A = 105  103  149  142  136  123  148  139  149  134  113  124  119  136  142  121
A[0] = 105
A[1] = 103
A[12] = 119
A[3] = 142
A[5] = 123
A[14] = 142

data =
[[123 157 143 120 125 125 132 132 113 131 127]
 [154 144 120 122 129 128 135 117 131 125 118]
 [137 128 107 133 132 127 116 119 154 144 121]
 [124 139 132 107 130 132 131 118 123 156 143]
 [126 120 120 122 137 128 107 129 132 128 117]
 [129 132 131 117 124 158 143 119 125 126 132]
 [118 122 120 120 125 139 132 116 131 132 131]
 [120 120 149 143 124 121 129 128 132 120 134]
 [131 127 117 121 153 144 120 120 129 129 135]
 [122 121 140 132 102 129 135 127 119 122 149]
 [103 129 135 131 120 120 149 145 123 122 129]
 [123 119 122 140 130 117 133 132 130 121 121]
 [128 118 121 149 141 120 122 125 130 132 113]
 [128 117 133 135 129 119 120 158 142 122 122]]
data[0, 0] => 123
data[7, 2] => 149
data[1, 8] => 131
data[12, 1] => 118
data[8, 7] => 120
data[3, 3] => 107
data[13, 2] => 133
data[12, 2] => 121
data[7, 6] => 129
data[4, 7] => 129
data[:, 7] => [132, 117, 119, 118, 129, 119, 116, 128, 120, 127, 145, 132, 125, 158]
data[6, 7] => 116
data[:, 10] => [127, 118, 121, 143, 117, 132, 131, 134, 135, 149, 129, 121, 113, 122]
data[3, 5] => 132
data[13, 5] => 119
data[1, 1] => 144
data[:, 3] => [120, 122, 133, 107, 122, 117, 120, 143, 121, 132, 131, 140, 149, 135]
data[9, 5] => 129
data[0] => [123, 157, 143, 120, 125, 125, 132, 132, 113, 131, 127]
data[2, 8] => 154
data[0, 5] => 125
data[:, 1] => [157, 144, 128, 139, 120, 132, 122, 120, 127, 121, 129, 119, 118, 117]
data[11, 0] => 123
data[6, 0] => 118
data[8, 1] => 127
data[:, 2] => [143, 120, 107, 132, 120, 131, 120, 149, 117, 140, 135, 122, 121, 133]
data[:, 4] => [125, 129, 132, 130, 137, 124, 125, 124, 153, 102, 120, 130, 141, 129]
data[10, 0] => 103
data[10, 6] => 149
data[9, 1] => 121
data[4] => [126, 120, 120, 122, 137, 128, 107, 129, 132, 128, 117]
data[:, 9] => [131, 125, 144, 156, 128, 126, 132, 120, 129, 122, 122, 121, 132, 122]
data[13] => [128, 117, 133, 135, 129, 119, 120, 158, 142, 122, 122]
data[7, 10] => 134
data[12, 8] => 130
data[2, 3] => 133

arr =
[[130 129 129 128 132 127 126 129 131 123 131 129]
 [129 119 130 127 128 107 111 126 126 113 134 126]
 [126 121 133 130 124 116 115 127 125 117 128 127]
 [127 123 136 134 123 122 124 131 124 121 129 135]
 [127 133 121 125 126 140 140 127 128 138 124 126]
 [131 133 120 121 137 128 130 125 132 127 132 119]
 [124 117 129 125 120 113 115 125 123 116 126 128]
 [130 130 131 128 133 128 129 127 129 128 132 128]]
arr[0][0]: 130
arr[5][-1]: 119
arr[-2][-2]: 126
arr[5][3]: 121
arr[-2][5]: 113
arr[-7][3]: 127
arr[3][-12]: 127
arr[-7][2]: 130
arr[2][-8]: 124
arr[7][11]: 128
arr[-5][5]: 122
arr[-5][10]: 129
arr[6]: [124, 117, 129, 125, 120, 113, 115, 125, 123, 116, 126, 128]
arr[-8]: [130, 129, 129, 128, 132, 127, 126, 129, 131, 123, 131, 129]
arr[3][-5]: 131
arr[-1]: [130, 130, 131, 128, 133, 128, 129, 127, 129, 128, 132, 128]
arr[0][11]: 129
arr[2]: [126, 121, 133, 130, 124, 116, 115, 127, 125, 117, 128, 127]
arr[-8][3]: 128
arr[4][-12]: 127
arr[6][-3]: 116
arr[4][-8]: 126
arr[:, -11]: [129, 119, 121, 123, 133, 133, 117, 130]
arr[-1][-4]: 129
arr[1][7]: 126
arr[4][5]: 140
arr[-8][5]: 127
arr[-6][9]: 117
arr[:, 2]: [129, 130, 133, 136, 121, 120, 129, 131]
arr[-3][10]: 132
arr[-8][1]: 129
arr[:, 9]: [123, 113, 117, 121, 138, 127, 116, 128]

W =
[[122 140 128 110]
 [122 116 153 120]
 [149 117 105 133]
 [127 129 127 121]
 [118 138 137 147]
 [116 139 136 148]]
W[0,0] -> 122
W[2,0] -> 149
W[1,2] -> 153
W[:, 1] -> [140, 116, 117, 129, 138, 139]
W[2,1] -> 117
W[5,0] -> 116
W[5] -> [116, 139, 136, 148]
W[3] -> [127, 129, 127, 121]
W[5,2] -> 136
W[4] -> [118, 138, 137, 147]

m =
[[141 123 126 111 103]
 [145 140 119 128 120]
 [102 117 121 137 148]
 [130 114 148 149 136]
 [117 141 129 128 101]]
Indices start at 0.
(0, 0)	141
(2, 3)	137
(2, 0)	102
(4, 3)	128
(1, 3)	128
(0, 3)	111
(1, 1)	140
(3, 2)	148
(1, 4)	120
(1, 0)	145

B =
[[126 126 131 122 135 109 122 116]
 [143 131 121 156 149 126 135 140]
 [126 127 128 108 128 143 147 139]]
B[0][0]: 126
B[:, 2]: [131, 121, 128]
B[1][5]: 126
B[0][1]: 126
B[0]: [126, 126, 131, 122, 135, 109, 122, 116]
B[1][3]: 156
B[1][0]: 143
B[1][7]: 140
B[:, 4]: [135, 149, 128]

X = [126 100 101 143 112 109 101 144 108 143 132 131 132 121 101 118]
X[-16] => 126
X[1] => 100
X[-12] => 112
X[-10] => 101
X[10] => 132

grid = [131 116 156 109 119 132]
grid[0] => 131
grid[-5] => 116
grid[-1] => 132
grid[-2] => 119

M = [[129, 129, 130, 115, 127, 126, 124, 125, 125, 125, 127], [128, 129, 132, 116, 130, 130, 130, 118, 118, 123, 120], [129, 127, 132, 132, 129, 125, 125, 123, 129, 127, 126], [121, 130, 130, 131, 131, 123, 128, 132, 131, 128, 132], [125, 129, 130, 125, 130, 129, 129, 121, 117, 132, 135], [134, 130, 137, 151, 128, 130, 125, 132, 128, 126, 128], [127, 124, 131, 122, 127, 133, 130, 124, 134, 129, 127], [119, 126, 131, 120, 130, 124, 138, 132, 118, 118, 125], [126, 129, 130, 110, 128, 122, 129, 120, 119, 126, 132], [125, 129, 122, 156, 126, 124, 130, 126, 127, 119, 130], [128, 131, 131, 130, 124, 136, 126, 127, 128, 120, 130], [132, 126, 133, 123, 130, 128, 131, 126, 136, 141, 130], [126, 129, 133, 132, 128, 128, 126, 137, 126, 122, 129], [131, 127, 124, 114, 125, 126, 120, 131, 130, 130, 135]]
M[0][0]	129
M[5][7]	132
M[11][6]	131
M[11][4]	130
M[9][8]	127
M[7]	[119, 126, 131, 120, 130, 124, 138, 132, 118, 118, 125]
M[6][4]	127
M[:, 3]	[115, 116, 132, 131, 125, 151, 122, 120, 110, 156, 130, 123, 132, 114]
M[9][6]	130
M[11][5]	128
M[8][2]	130
M[:, 6]	[124, 130, 125, 128, 129, 125, 130, 138, 129, 130, 126, 131, 126, 120]
M[6][0]	127
M[6][8]	134
M[8]	[126, 129, 130, 110, 128, 122, 129, 120, 119, 126, 132]
M[2][10]	126
M[5][3]	151
M[8][6]	129
M[:, 2]	[130, 132, 132, 130, 130, 137, 131, 131, 130, 122, 131, 133, 133, 124]
M[:, 0]	[129, 128, 129, 121, 125, 134, 127, 119, 126, 125, 128, 132, 126, 131]
M[0][8]	125
M[13][5]	126
M[9][4]	126
M[11][2]	133
M[2][5]	125
M[:, 1]	[129, 129, 127, 130, 129, 130, 124, 126, 129, 129, 131, 126, 129, 127]
M[5][5]	130
M[12][8]	126
M[12]	[126, 129, 133, 132, 128, 128, 126, 137, 126, 122, 129]
M[3][10]	132
M[12][0]	126
M[6][3]	122
M[7][4]	130
M[1][1]	129
M[6]	[127, 124, 131, 122, 127, 133, 130, 124, 134, 129, 127]
M[1][10]	120
M[8][5]	122

a =
[[140 138 149 119]
 [130 128 154 118]
 [137 144 113 113]
 [122 121 122 102]
 [128 142 105 122]
 [148 113 122 139]
 [141 110 114 140]]
a[0, -4] -> 140
a[4, -4] -> 128
a[:, 0] -> [140, 130, 137, 122, 128, 148, 141]
a[-3, 1] -> 142
a[6] -> [141, 110, 114, 140]
a[-2, -2] -> 122
a[3, -4] -> 122
a[-7, -2] -> 149
a[:, -1] -> [119, 118, 113, 102, 122, 139, 140]

x = (110, 106, 133, 132, 136, 134, 145, 114, 144, 133)
x[-10] -> 110
x[-8] -> 133
x[5] -> 134
x[-9] -> 106
